What can hang from each mark:
mumoz: marem tidub vedud
tidub: keba
keba: lenaso marem tazeve
dedosa: mumoz
marem: dedosa lele pekil vedud
lenaso: fugo lele vedud
fugo: lele lenaso mumoz vedud
tazeve: dedosa vedud
selemas: dedosa lenaso pekil tazeve
pekil: dedosa tazeve
lele: tidub
vedud: keba selemas

Each row is shifted at random along 4 fixed directions that mean nothing.
Known rows, with every way that one mark hangs from another:
keba(marem(lele vedud)): [ -64  -37   10  -57   45  -15   14   70  126  -88   84 -100  147    8
  -19    4 -135 -123 -215   23   93  -28   -5  -27 -170  -86  236  -72
  -72   86 -184  207   54   -3   40  -57 -125  199  169 -250  -17  -13
  -58 -167  -23 -203   72   46]
lenaso(vedud(selemas(dedosa))): [ -93   92  -12  -38 -129  111   31   70   91 -148    5  -72   -5  -16
   77   23 -136 -118  -55 -143   15 -177 -151   95   -3  -22   27  -45
 -113   24 -117   68   47  -15  -80   32  -84  291   79    2   95  146
  -26  -76 -131 -100   66   40]
dedosa(mumoz(tidub(keba) vedud)): [-167    7  -74   27  -49  263 -140 -128   85 -120   88  -80  199  -12
  -29   83 -243   99  -30   25  217  -50  -80  169   13  -37  134  -96
  175  251 -118   83   -6 -447 -122 -173 -145  142   75 -173 -209    0
 -107 -246 -283 -178 -145  149]
vedud(selemas(lenaso tazeve)): [  43    4  -23  -28  132  109  -74   -5  -45  -20  222 -109 -122  -70
    2  102 -158  -35 -408  141   37  -98  -22  159   88  -78   71 -110
   55 -111  -38  -11 -127  -99   51  149  -16  299  -54  196  -73  281
   27  -20   10 -170  209  100]
fugo(lele lenaso mumoz(tidub) vedud(selemas(tazeve))): [ -62   58  254  124  125 -170    5  294  318   43  115 -122   81  250
  240  -94 -456 -110 -424  -75  100 -112   54 -218  -23 -140  206 -309
  -91  192   92   87   54  224  166  196  -99  464  144  -65   84   52
   10 -239   36   98  327  292]
dedosa(mumoz(marem(pekil vedud))): [-176  -30 -112  -44  -32   81  -32   31   74 -157   10   41  -90  -62
   18   47  -52 -114  -80 -141  -73 -183    4  232  -53  -93   84   57
 -162 -230 -320   57 -101 -115  -56  -27   40  208   35   41  108  153
   47  -18 -115 -208  -65    1]
mumoz(tidub vedud(keba(tazeve) selemas(lenaso))): [  68 -147   -3  -86  -34  -18 -110  134  192   10  117  -45 -124  -64
  151  148   32  -64 -450   91    4 -256   56  189   76  -72 -169    4
 -113 -159   -1  -49 -121  -22   78  164   61  316   39  130  319  475
   98  205 -111 -143  -18   35]
fugo(lenaso mumoz(marem)): [ -19 -108  119   83  239  -63   61  187   67   39  181 -124  -95   20
  150   19 -257 -138 -376   52  -22 -153  140   10  -49 -243  321 -165
 -119  -84  -56  128 -134   74  217  162   35  333   70   75   38  150
    3 -121  122 -156  372  142]
fugo(lenaso mumoz(tidub)): [-129   51  -45   62  -61  205  -74  103   32  -71  -38  117  -32  -63
  -27   19 -101   22  -22  -54    6 -208  -72  274   64 -122  172  -11
    3 -197 -218   20  -83 -202  -62 -154  -45  194   33   11  -89  123
   36  -75  -70 -246  -90   92]
mumoz(vedud(keba(lenaso))): [  -8   32    9    4  -32  127   15  -16   61  -67   54 -130   97  -42
   78  -54 -106  -80  -50   48  176  -91 -136   22  -38 -101  197 -137
   36  176  -31  113   64 -104   13  -89 -185  254  168 -193  -92   99
 -186 -252  -33 -244   83   69]
selemas(pekil tazeve(dedosa vedud)): [ -58   42 -106   22  -47  167  -98  -76 -166  -79  115  -35 -154  -74
   61  229 -177 -134 -195  -76    2 -131 -186  142   74   88  178 -146
   53 -217 -105 -130   78   11   -8   56  -44  277  -98  187 -127   64
   40  -97   48 -173  184   -4]
keba(lenaso(fugo) marem(dedosa(mumoz(tidub)) vedud)): [  22  -37 -214  -99   86  277   40   40 -254 -166   73  -93  -11 -167
 -194   93   46 -124 -174  153  -30 -202 -189  356  -47  -47  276  -88
  170 -228 -378   -5  -20 -145  -31 -228 -105  147  225 -173 -205  101
  -61  -81  120 -357  -20    2]
selemas(lenaso(vedud) tazeve): [  17  159  -62   51  -16  274   -1  -43  -28 -186   26  -58  -17  -74
   47  -26  -53 -186  -18  -47   23 -184 -209  167   89  -26  301 -144
  149  -60 -114 -126   96   76  -68  -63 -178  311  122  -46  -96   18
 -115 -208   74 -275  116   37]
vedud(keba selemas(dedosa lenaso(fugo(mumoz) lele) tazeve)): [   7  161  -36  107  -17  282  125   22   57 -232  106  -79  -31  -19
    6 -214 -185 -350  150 -111   78 -131 -260  137  100  -71  177 -270
   82 -116  -20 -202  104   99 -139 -125 -210  367  155  -28 -177  -30
 -271 -351  103 -222  258  165]
mumoz(marem vedud(keba)): [-276  -94  -34   92 -268   16 -274  -67  -25   30   34  -10  250 -117
  -78  172 -288  222 -152  121  297   96  -71   -3   88   78 -169 -165
  -51  149 -174   83 -184 -614 -157 -137  -54   54  -93 -260 -212  122
   32 -104 -424 -318 -300  176]
selemas(dedosa(mumoz) lenaso tazeve): [ -20  106   69   98 -182  196  -67  152   87  -73 -157  148   15 -117
   46   42 -180 -129 -138 -191  -57 -108 -113   -2  159  149 -159 -138
 -224 -278 -140 -207 -131   20 -200  104   81  361  -39  241  104  208
  155  132 -109 -210  -50  130]
vedud(keba(lenaso) selemas(pekil(dedosa(mumoz)) tazeve)): [  41    6 -219   18  107  283  -57  -94 -231  -37  215   11 -278 -172
  -69   79   38 -117 -185   92  -25 -188 -226  376  221  -15  107 -110
  111 -438 -129 -294  -71 -182  -63  -63  -52  307   17  311 -327  230
 -112 -111   95 -294  194   41]
lele(tidub(keba(marem(dedosa)))): [  43  -86  -46   11  128  157   40    8  136  -99  190 -188    0   59
   52  105 -150 -136  -88   54   98 -167  -17  114  -62 -124  372  -48
   60   59  -10   64   53 -100  119 -123 -155  236  160  -84 -175  -67
 -178 -229   42 -184  220   34]
tazeve(dedosa(mumoz) vedud(keba selemas)): [ -81  -56 -125   77  -46  216 -140  -31 -292   16  120 -128  -94 -188
   -7  199 -244   92 -228   70  132  -93 -183  210  122   -1   94 -103
   91 -120 -117 -107  -31 -526  -91   53  -13  166  -16  255 -231  327
   -8  -68  -69 -170   41  113]
lenaso(fugo lele(tidub) vedud(selemas)): [-158  -36  101   40 -207 -170 -196  123   27  196   98 -187  467  107
 -136  161 -432  262 -430  217  420  187   33 -239  130  163 -539 -328
   82  409  -44   89 -175 -456 -134   95  -22  287  -24 -389 -135   53
  134  176 -486   12 -230  375]
marem(dedosa lele(tidub(keba)) pekil vedud(selemas(lenaso))): [-263  127 -142  -76 -284  113  -27  239  109 -257 -214   94  -87 -125
  -49   60  160  -84  -26 -235  -61 -249 -329  250  -90  139   39  105
 -150 -512 -423 -103  108  -70 -147 -186  -51  232  110   19   29  196
  116  -47   56 -220 -184 -127]
tazeve(dedosa(mumoz) vedud(keba(lenaso(lele)) selemas)): [-131   61   -5   90 -231  217  -62   72 -102  -46  -77   -2   80 -124
  -39  -10 -297   -9   -5  -71  152  -55 -258   58  108   73  -73 -133
  -11 -109 -138  -72   36 -323 -231  -63  -56  232   41   68 -103  207
  -27  -16 -125 -165 -114  185]
dedosa(mumoz(marem(lele vedud) tidub)): [-283   15   24   58  -48  240  -82  -84  225 -189   95  -69  328   38
  -98  -24 -379   20   15  -34  204   68  -17   58 -104  -70  190 -126
  119  279 -194  204   37 -321 -170 -219 -193  116   96 -332 -174 -128
 -111 -311 -299 -138 -164  240]
marem(dedosa(mumoz) lele(tidub(keba)) pekil): [-189 -145   77   53   79  -41  -90  205   72  101  147 -115  110  -21
  -11  285 -275   84 -511   29  133   63   38  -77  -94   89   20 -157
  -73  -69 -113   71 -139 -332   83  116   95  254  -29   92 -216   87
  135  -25  -82  -42  174  150]
mumoz(marem(dedosa lele pekil(tazeve) vedud(keba))): [-270  -87   21   78   46   16  -17   56   64 -126  195 -170   85  -58
    2  114 -251 -140 -278    2  112   51  -92  -38 -184    4  316 -211
    0  -17 -180   90   37 -118   60  -55 -117  186   55 -189 -252  -40
  -66 -338   24 -207  223   92]
vedud(keba(marem(lele pekil) tazeve) selemas(dedosa)): [ -59 -158  -63   26  -55  -66 -246   95  -69  121  180   60    2 -138
 -127  247 -165   62 -498  184  124   72  -37   75  168  123 -325 -135
 -120 -241 -120 -132 -287 -424  -62   66  113  221 -127  154 -201  292
  145  166 -231 -226  -12  158]
tidub(keba(lenaso tazeve(dedosa vedud))): [  64  -85   67   57    0  -11 -148  108  -49  151   62 -103  146  -55
   12  154 -263   77 -372  262  298   20  -91 -167  125  120  -35 -237
   89  103   47  -42 -105 -308   76   16   -2  335  -10  -57 -221  137
    8   71  -37 -275   71  174]
pekil(tazeve(dedosa(mumoz(marem tidub)) vedud(keba selemas))): [-154  -16  -44   83  -57  204  -86  -28   31 -141  122  -12  -65  -75
   49   78 -244 -167 -131 -103   22 -115 -137  144   26   35  114  -88
    8 -152 -112 -122    7 -145 -100  -20  -54  226   -4  100  -68  119
  -23  -69  -70 -161   25  110]
tidub(keba(tazeve(dedosa))): [   5 -154  -46   21  -99  -68 -230  139  -67  168   11   36  -13 -118
   -6  276 -118  122 -356  150  206  -71  -35    0  193  150 -240  -84
 -105 -153  -56 -143 -258 -453   39   55  151  264 -144  138 -124  244
  150  244 -154 -324  -63   71]
fugo(lenaso(lele vedud(keba selemas))): [ -66   44 -204   27 -186  147  -22   85 -265  -39  -56   12 -110 -186
  -95    1   83  -14   39   -6   63 -248 -287  409  183  -79   62  -16
   94 -379 -269 -180   16 -263 -111 -165 -105  181   59    2 -213  185
  -80 -108   47 -374  -54   13]
fugo(lele lenaso(vedud(keba selemas(dedosa pekil))) mumoz): [ -96   74   24  149  -24  -20    1  216  -44   37  -20  -20  -49    2
   91  -51 -186  -59 -130 -109   73 -166 -170   65  116  -85  166 -211
  -68 -182 -112 -126   27  -54   -6   31  -69  359  116   66 -153   75
  -34 -260   72 -154  214  151]
selemas(dedosa lenaso(fugo) pekil tazeve): [ -73  243   76   76 -239  207   48   82  161 -234 -136  107   71   16
   19  -93 -245 -324  116 -230  -22  -46 -217 -132   76  187  -95 -291
 -136 -205 -109 -154   13  334 -215  -82  -71  422  -39  -57   24 -104
    8  -93  -12 -213   70  120]
pekil(dedosa(mumoz(marem)) tazeve(vedud)): [-284   41    6  144 -108  210 -122  -50   19  -71   22   54  104  -88
  -18  124 -322  -40 -164 -170   22    0 -146   -4   17  171   74 -167
  -66  -25 -205  -77  -86 -259 -210  -36  -50  208  -33   15 -213   -8
   46  -86 -221 -176  -70  163]
marem(lele(tidub(keba(tazeve))) vedud(selemas(dedosa lenaso))): [ -26   28 -271  -90 -181  105 -142  137  -93  -69 -130   68 -154 -201
  -81  132  281   60 -167  -22   14 -317 -262  420  125   71    5  137
   -5 -508 -369 -287   37 -274 -117 -105  -36  214  102  144  -21  358
  104   63   61 -338 -261 -108]
tidub(keba(marem tazeve(dedosa))): [  38 -106 -228  -49  -71   94  -77   74  -98  -82   -4   93 -192 -136
  -38  153   80 -172  -32  -21    2 -286 -162  319  128   37   66   41
  -79 -414 -215 -207 -104 -191    7 -162   45  198   -7   92  -70   85
  -15   74   43 -446  -13  -93]
lele(tidub(keba(lenaso(fugo vedud)))): [ 144    0 -211 -140 -103  112  131  203  134 -148 -142  101 -312  -31
  110  -54  344 -305  178 -191 -152 -554 -108  401   60 -122   80  222
 -191 -553 -227 -182   26  204   37 -159   11  345  186   88  323  184
  -53  178  190 -320  -76 -183]
mumoz(vedud(selemas(pekil(dedosa)))): [-267   88 -121  -78 -392   75 -224    5  -17  -60 -158  183    6 -134
  -75  168  -47  159 -100 -133   41 -119 -205  194  109  174 -360   40
 -221 -205 -309    8 -158 -363 -257  -65   38  148 -146   52   47  289
  205  131 -380 -227 -381   -4]
tazeve(dedosa(mumoz(marem)) vedud): [-176  -68  -26  126   21  237 -127 -113 -265   -7  190 -252  135 -111
  -45  245 -506  130 -246  112  224   66 -124   56   -5   -8  316 -238
  222  220 -102  107   17 -531  -51   10 -113   88  -38  -10 -381   67
  -54 -276 -120 -147  113  208]

Rows:
[ -74 -103  -97  -77  -96   72 -142   -9  101  -38  146  -41  -95  -59
   71  185  -24   25 -276   57   61 -196  -27  256   58  -54 -103    4
  -33 -113  -62   10  -57 -200   -2   14  -17  207  -17   64   94  334
   33   15 -195 -143  -67   19] | mumoz(tidub vedud(keba selemas(pekil)))
[ -84   51 -118  -10 -175  261 -122   -3  -37 -156  -54   86  -14 -108
  -43  125 -117  -96   -2 -129   20 -181 -204  281   73   58   59    2
   48 -136 -225  -95   13 -192 -152 -108  -58  191    3   40   -8  106
   42   45 -130 -233 -165   44] | keba(tazeve(dedosa(mumoz(tidub)) vedud))
[  20   68 -328 -113 -299   62    1  238  -52 -158 -322  343 -287 -154
  -36  -91  414 -282  299 -249 -113 -542 -300  488  231   63 -154  144
 -204 -779 -432 -400  -85   41 -139 -303   90  312   84   14  237  129
   32  258  115 -555 -327 -171] | tidub(keba(lenaso(fugo(lele mumoz(marem)) vedud) tazeve))
[  49   66 -107   41  -66  243   29   25  -95 -133   37  -59  -91  -57
   54    6 -106 -259   59 -107   60 -229 -247  199   56  -29  274 -132
   96 -182  -98 -175  162   51  -24 -106 -158  275  100   -7  -89   11
 -130 -168  166 -245  111   38] | selemas(tazeve(dedosa vedud(keba(lenaso(fugo(lele(tidub)))))))
[ -93  -70   42    5  -22   19  125   78  237 -200  103 -134   36   17
  148 -107 -170 -386    4 -164   59 -162  -84   49 -154 -142  295 -147
 -119   14  -81   75  136  207   60  -64 -157  251  171 -236  160  -49
 -211 -320   68 -235  205   57] | mumoz(marem(lele) vedud(keba(tazeve(dedosa))))
[  13 -128  -55   93   30  127 -137  -33  -89   24  188  -59   70 -104
  -78  147 -211  -48 -200  183  192   35  -74   57  100   -1   90 -175
   61   24  -42  -62 -120 -373   -9  -99  -74  180   31  -55 -340   45
 -101  -96 -119 -315   93  141] | vedud(keba(marem tazeve(dedosa)))
[  20  -37   36  119  -95   97 -230  103 -179  164   15   15   30 -206
  -35  315 -232  157 -512  136   99   26  -68  -28  239  194 -186 -228
  -58 -186  -66 -190 -252 -326  -74  203  114  270 -190  276 -193  334
  240  164 -130 -261   17  163] | selemas(dedosa lenaso tazeve)
[-207  -30  -52  132  -89  109 -300 -114 -121  121  198   22   65 -125
 -144  223 -286  235 -345  203  244  171 -126  -14  220  180 -249 -216
   33  -44  -50 -125 -248 -642 -172  -33  -13  207 -179  125 -518  187
   46  -44 -336 -208  -44  216] | vedud(keba selemas(pekil(dedosa tazeve)))
[-107 -130   25   46  167  127  -45  -53  182  -92  251 -228  149   55
   56   80 -336  -28 -235  115  176  -27  102   27  -80 -145  278 -153
  121  263  -36  149  -13 -243   61  -29 -107  223  117 -159 -124    4
 -130 -257 -144 -119  122  190] | dedosa(mumoz(marem(vedud) tidub(keba)))
[-382 -166 -117   24 -296  -31 -353   48   60   31    5   93  229 -109
 -190  297 -184  311 -244  144  278   65  -32  108   59  162 -228  -43
   17 -130 -313   44 -180 -670 -139 -249   31   10 -195 -275 -224  103
  185   43 -390 -326 -466  125] | mumoz(marem(lele pekil vedud) tidub(keba))
[ -92  -58  -42   63   -1   99 -158    8 -147   42  101  -34  -72 -133
   43  244 -208    2 -387  -10   42  -76  -77   82   52   91   63  -92
   -2 -133 -127 -104  -97 -269  -16  146   54  229  -76  214 -119  223
  125   79  -61 -168   47   79] | pekil(tazeve(dedosa(mumoz) vedud))
[  45  141   32   91  -72   91    3   79   26  -80  -13  -60   87   -5
   60 -136 -171 -202  -34   -2  160  -76 -144  -80   80   -8  105 -284
   76  -28  -38 -136   49  105  -52  -47 -140  373  100 -187  -39   -5
 -103 -147  111 -261   79  154] | selemas(lenaso(fugo(lele)) tazeve(vedud(keba)))
[ -59 -108  -36   38 -146  -71 -171  140 -111  139   -8   18   25 -161
   15  201  -83  107 -339   80  136  -52  -40   -9   72   59 -113  -66
 -155 -165 -143  -26 -128 -363  -28   61   75  195  -10   57  -26  296
  127  157 -122 -247 -102   61] | tazeve(vedud(keba(marem(dedosa lele))))
[  60  -32   45   -4  139  135  -38   23  -89  -15  183 -135   18  -47
  -17  101 -301 -133 -418  163   63  -44 -109   51   45   11  140 -224
  159   -9  -56   -4  -19    5   44   91  -53  353   48   53  -93  162
   -9    6   58 -146  214  188] | keba(lenaso tazeve(dedosa(mumoz(marem)) vedud(selemas(pekil))))
